Read these off the row that follows.
1) Report the entry just left of 261.
2) Report the entry just left of 563.
3) Report the maximum.
[828, 385, 563, 730, 633, 541, 224, 261, 747, 616]
1) 224
2) 385
3) 828

Read these off the row that follows.
1) Find the second entry from the right.
2) Find the 1st entry.
3) Find the entry just left of the largest entry.
4) Find the entry just right of -22.
5) Find the 2nd entry from the left.
6) Find the largest entry.
[ -7 -18 -39 -17  -8 -18 -15 -18 -21 -14  -3 -22 -29 -15 -36]
1) -15
2) -7
3) -14
4) -29
5) -18
6) -3

W = [[93.9, -136.7, -54.1, 92.2, -45.3, 40.7, -173.3, 72.8, 147.5, 21.5], [71.6, 212.6, 55.3, 210.4, 38.4, -77.6, 131.9, -27.9, 31.6, 199.2], [-42.4, -22.4, 46.6, -16.7, -71.2, 35.0, 71.6, -70.6, -41.8, 75.2], [48.5, -95.2, -25.6, 79.2, -112.8, 39.8, 183.8, -4.4, 27.3, -63.1], [59.2, 0.9, 14.5, -43.3, 81.7, -148.7, 16.8, -29.2, 9.9, 126.2], [-82.6, 50.2, -49.8, 88.4, 30.4, 94.5, -46.3, 43.9, 46.7, -23.1], [98.7, 96.6, 39.8, -80.7, -1.2, 13.8, -1.8, -22.2, -6.1, 32.5], [3.3, -34.7, -18.2, 160.9, -27.6, 46.8, -39.7, 66.9, 169.9, 138.3], [-44.6, 66.5, 23.6, 216.3, 30.7, -64.1, -63.6, -14.9, -25.7, 118.6]]
Which number is the entry just right of 183.8? -4.4
Which number is the entry just left of the largest entry? 23.6
The entry just left of -1.2 is -80.7
The entry just right of -22.4 is 46.6
The first entry in reading order is 93.9
Which number is the entry just right of -95.2? -25.6
Which number is the entry just right of the largest entry? 30.7
Which number is the entry just right of 43.9? 46.7
Which number is the entry just left of -70.6? 71.6
Which number is the entry just left of 138.3? 169.9
Which number is the smallest entry? -173.3
Which number is the entry just left of 160.9? -18.2
Which number is the second largest entry? 212.6

grid = [12.14, -8.09, 2.40, -1.27, -1.75, 6.32, 3.91, 3.21, -11.96, 2.24, 13.69, 16.37, -11.40, 2.42]
The entry just right of the smallest entry: 2.24
The smallest entry: -11.96
Read off the entry just right of -1.27.
-1.75

Questions about the matrix below.
1) Give the 1st entry in reading order.
2) Give the entry just right of the largest entry.
array([[  6,   2, -13,   4,  15,  -6,   3,  10,  -4,   3,   7,   0,  -1,
         16],
       [  8,   2, -16,   5,  17,  -7,   1,  13,  -4,   4,   9,   0,  -5,
         18],
       [ 17,  -5, -32,  10,  23, -14,  -5,  24,  -3,   3,  19,  -7, -26,
         21],
       [ 19,  -7, -36,  11,  24, -15,  -7,  26,  -2,   2,  21,  -8, -31,
         21],
       [  0,   0,   5,  -1,  -4,   3,  -1,  -1,   4,   4,   2,   1,  -1,
         -6],
       [-12,  -6,  13,  -7,  -3,  15,   4, -12,  11,  14,  -2,   3,  -2,
        -19],
       [  3,   3,  -9,   3,  13,  -4,   3,   8,  -4,   2,   5,   1,   2,
         14]])
1) 6
2) -2

a =
[[ 32 -14  -9  10 -22]
 [ -2  14  13 -23   4]
 [ 15 -26  19  22  17]
 [ 16  20  -4 -37 -12]
 [ -1   6 -11   3   4]
 [ 30 -39  10 -12   1]]
The smallest entry -> -39
The entry just right of 20 -> -4
The entry directly above -4 is 19
The entry just right of 6 -> -11
The entry just right of 14 is 13
Which number is the bottom-right entry?
A: 1
Which number is the second entry on the diagonal from the top-right corner?
A: -23
Which number is the top-right entry?
A: -22
The smallest entry in the first column -> -2
Which number is the bottom-left entry?
A: 30
Which number is the largest entry in the first row?
A: 32
The third entry in reading order is -9
The third-last entry, reading row by row -> 10
Which number is the 2nd entry on the main diagonal?
A: 14
Which number is the second smallest entry?
A: -37

B = [7 4 4 4 6 7 3 1 3 7]
Report the third entry from the left.
A: 4
The second entry from the right -> 3
The 2nd entry from the left -> 4

Questions about the grid below. Counting starts at 1.
1) Read off the entry at row 2, column 1.
2) Read off the entry just right of the largest entry.
3) Read off the top-left entry.
4) Read off the entry in the bottom-right corner.
5) Read off the entry in row 3 and column 1.
6) Read off the entry in row 2 and column 3.
7) Read off the entry just right of -32.
8) Read off the bottom-left entry.
-15  -17   12   -9   -6    7   -9   -5   16   -3  -19  -16   -4
 34  -17  -14   17    2   -9   -5    4    8   -7    1    2    9
 -6  -32   10   -8   16   29    7    2  -14   -1   -8   12   -6
 36   -3   -8   26  -17    0   31  -13   23  -24   19   -9    9
 20    2    0   30   -9   11    2   17   10    0   -3  -13    1
 28    6   11   19   -8   -3   -2   22    5    5   -7   -6   -2
 -5   12    7   28   -2    6    9  -27   22   11    3   -1    5
 12  -31  -16    8   -2    9  -15    4   -2  -24    1   -4    4
-10  -22    4   14    7   16   -5   -4   -5    1   -6   17   11
 20  -13   -9    1    0   -9    5    9   15  -18   16  -13    1
1) 34
2) -3
3) -15
4) 1
5) -6
6) -14
7) 10
8) 20

[[ -6  26   1  -6   7  -4]
 [  5 -30   6  17   6 -14]]
Rows and columns are numbered from 1.
Report the entry at row 1, column 3.
1
The top entry of the column that holds the largest entry -> 26
The bottom-right entry -> -14
Report the entry in row 2 and column 1.
5
Report the entry in row 1 and column 1.
-6
Report the entry at row 2, column 3.
6
